What each symbol does to the units:
* | c a b x
J664 | J708 J468 J684 J281
J261 | J749 J815 J734 J174
J59 | J58 J873 J432 J943
J73 | J150 J340 J217 J976
J282 | J120 J879 J44 J111
J284 | J297 J39 J84 J31
J625 | J31 J398 J896 J432
J300 | J630 J571 J587 J50
J434 | J539 J480 J262 J773
J908 | J468 J966 J212 J965
J31 | J284 J896 J39 J625
J851 | J50 J244 J816 J733
J454 | J998 J111 J282 J346
J879 | J44 J780 J476 J137
J444 | J581 J454 J998 J148
J849 | J144 J37 J411 J866
J244 | J816 J299 J245 J222
J916 | J346 J743 J107 J151
J760 | J298 J148 J444 J844
J927 | J821 J246 J946 J84
J946 | J994 J588 J294 J246
J696 | J174 J433 J356 J670
J876 | J773 J446 J394 J411
J292 | J37 J539 J96 J848
J288 | J130 J73 J150 J186
J974 | J575 J921 J651 J258
J96 | J508 J943 J59 J539
J516 | J333 J664 J708 J651
J120 | J589 J44 J258 J282
J713 | J848 J773 J434 J728
J377 | J415 J941 J540 J749
J188 | J74 J288 J130 J540
J963 | J844 J191 J842 J460
J976 | J73 J385 J340 J725
J651 | J516 J281 J664 J921
J842 | J148 J916 J346 J191
J294 | J796 J174 J261 J588
J583 | J137 J575 J474 J740
J125 | J151 J403 J764 J581
J99 | J965 J834 J172 J19
J205 | J834 J738 J866 J684
J346 | J454 J107 J111 J916
J254 | J733 J304 J222 J577
J266 | J285 J994 J355 J821
J733 | J851 J222 J244 J254
J49 | J601 J983 J670 J344
J728 | J713 J876 J773 J144
J217 | J577 J300 J630 J340
J304 | J222 J256 J653 J630
J508 | J446 J59 J58 J96
J50 | J300 J816 J571 J851
J186 | J288 J976 J73 J402
J39 | J84 J216 J249 J896
J896 | J39 J285 J216 J398
J546 | J34 J577 J254 J150
J403 | J764 J120 J589 J998
J523 | J395 J31 J284 J755
J734 | J941 J157 J402 J815
J476 | J894 J502 J437 J780
J19 | J99 J205 J834 J708
J172 | J966 J849 J144 J834
J966 | J212 J144 J728 J172
J577 | J254 J630 J304 J217
J539 | J96 J262 J943 J434
J718 | J725 J34 J838 J511
J37 | J411 J96 J508 J292
J873 | J432 J612 J469 J115
J402 | J186 J725 J976 J157
J437 | J606 J99 J965 J502
J191 | J842 J151 J916 J46
J773 | J434 J394 J480 J876
J74 | J36 J130 J511 J188
J834 | J172 J866 J849 J205
J356 | J815 J74 J36 J433
J299 | J245 J298 J859 J653
J589 | J740 J258 J974 J120
J333 | J502 J708 J19 J516
J111 | J282 J137 J879 J107
J764 | J743 J589 J740 J403
J281 | J664 J908 J468 J606
J212 | J550 J728 J713 J966
J941 | J540 J402 J186 J734
J36 | J157 J511 J718 J74
J394 | J480 J755 J523 J446
J848 | J292 J434 J539 J713
J297 | J612 J84 J927 J284
J601 | J588 J670 J696 J49
J107 | J111 J583 J137 J743
J708 | J19 J684 J205 J664
J151 | J916 J764 J743 J125
J58 | J755 J432 J625 J59
J258 | J974 J894 J921 J44
J743 | J107 J740 J583 J764
J249 | J246 J49 J601 J216
J285 | J216 J355 J344 J266
J398 | J896 J266 J285 J469
J34 | J838 J254 J733 J546
J838 | J385 J733 J851 J34
J866 | J849 J292 J37 J738
J468 | J684 J212 J550 J908
J581 | J125 J998 J403 J444
J245 | J460 J859 J46 J299
J446 | J394 J58 J755 J508
J606 | J281 J965 J908 J437
J821 | J266 J946 J994 J927
J816 | J571 J245 J460 J244
J432 | J625 J469 J398 J873
J994 | J355 J294 J796 J946
J738 | J866 J848 J292 J550
J246 | J946 J601 J588 J249
J222 | J244 J653 J299 J304
J796 | J948 J261 J749 J294
J859 | J46 J581 J125 J298
J480 | J262 J523 J395 J394
J340 | J217 J50 J300 J385
J84 | J927 J249 J246 J39
J670 | J696 J415 J433 J983
J411 | J876 J508 J446 J37
J740 | J583 J974 J575 J589
J749 | J377 J734 J941 J261
J894 | J921 J437 J606 J476
J216 | J249 J344 J49 J285
J588 | J294 J696 J174 J601
J630 | J304 J587 J256 J300
J157 | J402 J718 J725 J36
J144 | J728 J411 J876 J849
J502 | J437 J19 J99 J333
J150 | J546 J217 J577 J73
J921 | J651 J606 J281 J894
J815 | J734 J36 J157 J356
J262 | J943 J395 J115 J480
J540 | J188 J186 J288 J941
J46 | J191 J125 J151 J859
J684 | J205 J550 J738 J468
J844 | J760 J842 J148 J963
J587 | J256 J963 J844 J571
J256 | J653 J844 J760 J587
J612 | J469 J927 J821 J297
J137 | J879 J474 J780 J583
J355 | J344 J796 J948 J994
J433 | J356 J188 J74 J415
J460 | J963 J46 J191 J245
J948 | J983 J749 J377 J796
J575 | J474 J651 J516 J974
J174 | J261 J356 J815 J696
J130 | J511 J150 J546 J288
J44 | J258 J476 J894 J879
J511 | J718 J546 J34 J130
J943 | J59 J115 J873 J262
J469 | J398 J821 J266 J612
J148 | J444 J346 J454 J842
J550 | J738 J713 J848 J212
J998 | J403 J282 J120 J454
J415 | J433 J540 J188 J377
J755 | J523 J625 J31 J58
J474 | J780 J516 J333 J575
J725 | J976 J838 J385 J718
J571 | J587 J460 J963 J816
J395 | J115 J284 J297 J523
J385 | J340 J851 J50 J838
J983 | J670 J377 J415 J948
J965 | J908 J172 J966 J99
J115 | J873 J297 J612 J395
J653 | J299 J760 J298 J256
J298 | J859 J444 J581 J760
J780 | J476 J333 J502 J474
J344 | J49 J948 J983 J355

The rows follow the links: the fewer symbols apart two units are, the more alike their rows tend to be.

Each row is also shifted at random along 9 hidden directions that mean nothing.

Some units, each with a row of numbers:
J773: 41 -1 29 22 -21 12 -5 -16 -3 29 12 -4 7 7 18 -7 1 18 8 6 14 -23 -8 3 9 13 39 35 4 -13 6 12 8 -25 -4 -34 -15 9 -23 -9 -23
J908: -8 10 -15 -5 -4 14 33 39 54 26 21 -4 -14 28 42 -27 -21 31 -19 -9 -13 -32 -56 14 37 29 -36 41 -15 -24 8 21 7 1 27 -41 10 11 1 -11 -24
J244: -1 26 -19 -28 32 29 9 2 -5 -10 -23 0 6 21 -24 -7 12 -42 -15 17 -40 12 32 23 21 3 -15 87 9 26 -5 -31 0 17 37 -31 9 -46 25 -61 9
J299: -36 -15 0 7 17 -1 -16 -5 -10 -3 -30 4 -17 -8 -8 -35 7 -7 -8 -20 -7 3 11 0 -11 -4 1 29 21 5 -1 -16 -8 22 -8 7 2 10 17 -5 24
J848: 21 -17 29 29 -31 11 -16 28 -18 15 -4 -12 -22 6 16 -26 -2 -18 19 29 21 -24 1 0 21 7 25 26 2 -4 12 4 14 -22 3 -18 13 14 0 -5 -12
J896: 2 -13 20 16 -32 -17 -5 27 -18 1 9 3 -26 -24 13 -9 -24 31 24 3 34 -1 -5 -11 -6 -28 11 -14 13 -13 -23 3 -8 -13 3 -3 27 -3 -6 16 -7
J46: -15 -16 -15 12 17 -14 -25 -14 19 0 -15 11 -6 -10 3 -12 16 16 -24 -43 -5 -1 2 -8 -36 6 5 -28 9 0 16 -4 6 17 -32 43 -20 10 -21 12 18
J415: 33 6 20 -13 -7 -10 15 30 1 3 -9 18 -9 -21 28 -39 -29 50 0 16 3 11 -27 -3 3 -20 -11 -4 9 -14 -28 10 -23 1 5 -12 8 31 -2 17 5
J606: -51 0 -17 1 13 -20 4 -96 9 6 14 -15 20 12 1 40 11 -8 11 0 2 -10 -29 -15 -12 28 25 -52 -19 3 26 13 3 1 -27 19 -52 24 -3 67 7
J816: 18 5 -37 -9 23 -18 -6 1 42 -22 -38 11 -30 -7 16 -43 1 -8 -23 7 -19 11 -18 -5 -22 -6 -24 -4 7 11 22 -20 16 12 -1 45 -2 -5 -3 17 34
J927: 23 11 -26 13 -22 -7 15 -3 69 -5 28 18 -33 -18 7 -44 -21 35 -5 -35 6 -2 -33 14 -23 -25 -10 77 27 -29 4 -10 13 -19 24 0 11 -61 -32 -44 -19
J188: 5 13 11 -5 4 -17 1 -30 -14 10 -12 23 -4 -29 25 -19 -15 52 5 11 5 11 -3 -8 -29 -27 38 20 32 -1 -30 -9 -23 4 -4 -8 -16 -7 -26 23 9
J125: -171 -51 -1 12 8 5 -7 39 -2 -11 22 17 -33 -31 -27 -31 -18 -10 -3 -61 7 -7 -5 9 -20 -9 5 -8 9 -16 -13 15 -40 45 -6 43 5 -2 3 -20 6
J546: -54 63 23 -39 15 23 47 -25 -46 18 -1 -10 80 18 20 25 37 0 2 86 -18 21 0 -9 31 -5 -12 12 16 18 -22 -13 -19 -1 -1 -54 -34 44 4 37 2
J780: -65 -12 13 21 -8 28 14 31 24 35 -1 -7 -24 19 26 -77 -2 14 -15 -23 -7 -37 -37 18 35 23 -17 109 24 -26 6 4 -1 8 13 -54 6 31 13 -31 -12
J144: 33 0 -11 18 -21 -7 -8 33 22 2 -2 -21 -25 20 12 10 3 -10 9 15 13 -17 -6 -2 21 7 -14 -3 -8 -1 22 -14 36 -22 16 -5 30 -23 1 -5 -8
J994: 68 -18 8 21 -25 -1 -7 -4 16 -16 13 13 -4 -26 -15 -47 -3 2 -8 -43 15 11 -7 -7 -28 -15 -29 -2 4 -21 12 21 9 -20 -28 29 1 34 4 -2 -1
J294: 11 18 0 -17 -1 9 34 -61 5 -21 26 4 33 -6 -34 -11 -1 -25 5 2 -10 23 -14 4 -4 -9 -21 26 -2 -5 2 14 -12 -12 2 -2 -25 15 21 -3 -2
J394: -62 -19 -28 15 -27 29 0 30 -25 3 52 10 -26 -22 19 -25 -18 -43 3 -22 30 -12 22 -11 -25 -16 -20 28 -5 0 1 36 0 -4 -12 9 14 -11 -2 19 -27
J300: -113 11 -10 -32 35 -22 28 -63 -26 -9 -6 3 15 -10 -14 23 -11 14 14 5 -11 20 -13 -7 -7 -12 7 -20 10 9 -31 -9 -44 36 1 -2 -22 9 27 49 26
J941: 42 36 -25 -19 10 -2 13 -15 25 -20 -7 6 4 1 -16 5 6 -3 -5 10 -18 25 11 9 -6 -23 -19 43 16 10 -5 -33 10 -7 28 -4 9 -56 -3 -36 4
J174: 30 10 -26 -18 4 -25 16 -27 45 -19 15 30 -10 -30 8 -11 -32 40 -7 -15 -4 19 -32 -2 -39 -22 2 -22 -1 -12 -7 11 -13 1 4 35 -15 -24 -29 13 3
J523: -1 -10 43 -2 -21 8 11 23 -26 12 30 1 10 -5 -5 26 -28 21 27 17 16 -6 -5 11 26 -1 36 -17 -14 -15 -29 25 -28 -8 18 -31 9 2 -6 -16 -28
J740: 18 -22 14 0 32 0 -14 -72 -34 1 -41 -25 5 32 -43 8 4 -36 8 -24 -21 -7 19 7 30 40 13 21 -16 16 6 -4 -7 19 -5 -32 -11 40 73 3 25
J285: 58 17 28 13 -30 -11 -3 -12 16 -5 -1 6 7 -16 13 -17 7 5 17 61 14 5 -20 -3 -9 -19 40 0 14 -8 14 -9 14 -40 1 15 -20 -6 -46 -1 -5
J653: -29 -5 -43 1 26 -29 -26 -8 15 -1 -20 15 -29 -18 13 13 0 41 -19 -53 -1 4 19 -10 -50 -17 5 -18 22 8 -11 -26 3 28 -13 35 7 -48 -26 13 20
J191: -9 15 14 -7 22 11 -2 -11 -34 32 -22 -8 41 20 24 16 34 24 -20 3 -11 -5 16 -9 7 20 -3 -7 8 13 -9 -4 -4 13 -28 -32 -22 49 -2 29 7
J44: -17 -6 -1 8 14 -15 -1 -25 3 2 -29 -35 3 35 -22 25 21 -9 5 -14 -6 -10 -6 -1 34 26 -22 -7 -2 2 14 -24 15 8 0 -20 10 22 48 8 17
J575: -30 -16 9 18 5 10 -16 7 12 7 -10 -18 -9 25 -38 15 14 -15 2 -33 -9 -18 14 23 26 22 15 47 7 -4 9 -25 9 7 20 -21 17 -36 12 -69 -5
J346: 18 20 -16 -22 29 21 8 14 18 14 -11 -2 24 34 13 12 16 -5 -32 7 -35 -5 2 12 20 31 -18 16 -15 12 11 -3 8 14 8 -21 -10 1 -3 -23 -3
J630: -5 15 12 -28 29 -19 4 -22 -23 5 -33 5 20 -1 12 25 -2 32 3 32 -14 14 -2 -7 2 0 25 -44 1 14 -25 -13 -25 20 -2 -4 -18 18 -1 35 24
J111: -21 -31 -10 -3 28 0 -30 -10 -17 -12 -19 -2 -21 5 -31 21 -10 -39 2 -18 -13 -5 30 9 -2 18 30 -14 -21 21 5 -2 -9 27 5 20 3 -23 21 -19 16
J468: 13 10 -34 -11 6 9 2 23 -6 10 13 -15 -1 30 23 48 0 -23 -4 15 -2 -15 16 -4 16 19 -21 -27 -34 19 10 9 22 -1 9 -13 17 -21 5 21 -15
J151: 30 -30 50 7 15 -7 -28 0 13 -13 -32 0 18 4 -42 6 10 -9 -2 11 -20 0 -12 18 12 32 55 -65 -22 -4 23 4 -10 8 -9 43 -29 35 -14 -38 20
J298: 32 33 -2 -4 17 8 -2 8 52 3 -25 -4 25 26 -3 2 43 0 -27 24 -35 0 -5 20 13 15 5 36 14 5 28 -39 29 -6 15 1 -16 -30 -37 -63 3
J943: -28 0 9 1 -26 17 11 3 -15 -13 34 -3 5 -6 -3 1 -5 -63 25 62 15 0 -6 -3 8 -6 18 -12 -19 5 16 23 1 -23 6 18 -13 1 -7 13 -15
J74: 12 31 1 -11 1 -27 7 -3 5 -5 -11 1 18 -8 -1 41 14 50 7 14 3 22 6 -3 -9 -29 5 -24 26 -1 -22 -38 -1 -6 10 -2 8 -38 -27 -5 7
J963: -28 9 11 -1 17 9 -11 15 -14 14 -22 -5 16 12 -11 17 28 13 -11 -10 -15 0 29 10 10 2 7 31 24 7 -13 -33 -2 15 6 -25 7 -18 -5 -40 3
J966: -36 -19 18 6 -6 4 6 -12 4 -4 7 -14 -22 13 -25 -1 -24 -28 28 18 0 -17 -21 20 36 17 33 30 -13 -7 5 5 -10 -1 34 -20 5 -14 23 -29 -7
J344: 35 9 25 2 -17 19 1 -22 -7 -20 17 10 24 -18 -29 -12 7 -41 11 39 1 18 10 7 -12 -16 31 20 2 2 9 7 -2 -26 2 19 -25 -10 -22 -32 -9
J511: -1 28 14 -8 3 13 4 5 -3 0 -1 10 31 -7 -13 5 25 7 -7 17 -11 18 22 11 -6 -20 13 38 29 4 -12 -25 -4 -5 9 -9 -8 -33 -31 -48 -5
J217: -22 10 2 -24 18 20 9 27 -17 -9 -4 15 17 -9 -2 -14 3 -20 -13 20 -18 17 16 4 -3 -9 -15 3 -1 13 -11 3 -18 16 0 9 -5 9 2 -7 8
J738: -9 -22 -20 14 -16 -16 -3 33 -17 7 0 -26 -33 14 18 14 -11 4 9 -32 29 -17 1 -21 17 6 -57 -39 -16 -4 0 8 17 1 -10 -14 47 27 50 56 1

Start here and follow the symbols in turn, left to right. Where do you end up?
Answers are names.
-28 -10 13 4 -6 -17 10 -10 26 11 6 -3 -10 4 35 -8 -21 16 12 40 6 -22 -63 -5 14 23 32 -52 -23 -14 18 25 -6 -4 -3 15 -29 43 -19 49 1
b a x a x c -> J37
78 -10 -4 24 -3 4 -43 31 14 -8 -40 -21 -12 27 -2 4 36 -56 -11 27 -4 -12 22 0 10 26 4 -23 -15 21 53 -21 54 -18 -9 33 9 -4 -6 -19 13
c b x a a -> J684
11 4 -45 -4 23 19 -19 31 25 10 -4 19 -8 3 33 -19 16 -6 -47 -29 -19 -8 19 -1 -34 13 -19 15 -2 14 19 5 21 14 -17 28 -8 -20 -37 -7 0
x c x c x -> J148
27 7 1 -18 -4 2 18 14 8 -34 -4 6 -3 -13 -24 -28 -12 -33 5 28 -9 25 -8 6 7 -21 -30 7 -2 1 -1 -2 -6 -6 19 18 13 0 25 -15 10
c c x x b c -> J188
-36 -21 40 23 -5 -13 -16 46 12 27 -21 -7 -22 10 11 0 -5 56 8 -4 6 -30 -23 15 28 16 47 -2 13 -21 -10 -17 -7 10 17 -21 15 -5 -23 -37 -3
a b c b x x b c -> J212
57 -5 -8 3 -17 -36 3 -26 -9 -14 -3 -14 -10 -4 1 19 -14 13 20 -4 26 9 -12 -25 -4 -11 -30 -65 -14 -3 -1 9 11 -16 -16 10 17 31 35 66 10
b b b c x b c b -> J941
67 2 -29 -25 38 10 -28 -33 -15 -28 -21 21 11 -9 -24 16 6 -50 -21 -1 -29 27 53 0 -40 1 16 -15 -18 40 8 1 0 15 -12 47 -22 -31 -6 -11 19
b b a a c a x -> J454
-32 17 -5 3 -4 16 11 18 28 22 16 -11 12 25 27 12 19 -2 -9 26 -7 -23 -20 8 21 23 7 17 -3 -3 22 -2 19 -8 9 -16 -12 -10 -33 -11 -20
a b a a a b c -> J59
-17 13 3 -3 21 -1 -28 -39 -31 -17 -37 -12 26 7 -26 33 48 -64 9 60 -12 16 41 -6 -8 2 41 -20 7 40 23 -35 15 0 -13 33 -29 -14 -9 3 28
a x x c b b x x -> J764
-6 13 -19 -22 41 0 13 -47 21 31 -8 10 9 20 31 3 -15 45 -25 -21 -32 -16 -24 9 0 34 20 26 -8 1 -9 11 -17 27 4 -33 -35 6 -10 13 1
x b x a a c c -> J894
-61 -17 17 24 -31 -2 6 -30 -1 3 31 -3 -9 -17 5 -25 -8 -16 27 19 30 -14 -33 -8 -5 -3 31 3 4 -18 15 22 -4 -19 -12 12 -24 26 -9 30 -10
b b b a b x -> J946
17 11 30 -19 16 28 15 8 0 11 -13 25 20 -9 19 -65 -8 6 -22 31 -29 7 -17 15 6 7 16 52 8 -2 -10 17 -29 9 1 -16 -33 40 -15 -19 5
a c b c b x b c c -> J581
-4 2 -10 -17 23 -3 -3 36 -8 6 -25 11 -11 -2 17 -7 -9 32 -19 -16 -14 6 16 1 -3 -7 -14 6 9 8 -26 -13 -13 28 7 -10 19 -11 4 -6 11
c x a c c a b x -> J581
-10 4 18 7 8 -17 -10 9 25 4 -38 1 -1 -2 13 -24 19 29 -8 26 -10 -1 -26 3 1 1 22 -10 23 -4 11 -28 4 4 -4 19 -14 14 -27 -3 22
a c a x a c -> J764
-13 4 -32 -12 6 9 -5 57 14 -18 7 26 -5 -26 11 -17 5 -11 -29 -9 -8 18 19 -4 -38 -24 -33 -22 2 9 3 2 2 12 -11 53 6 -21 -30 -8 5
b a c b x b -> J46
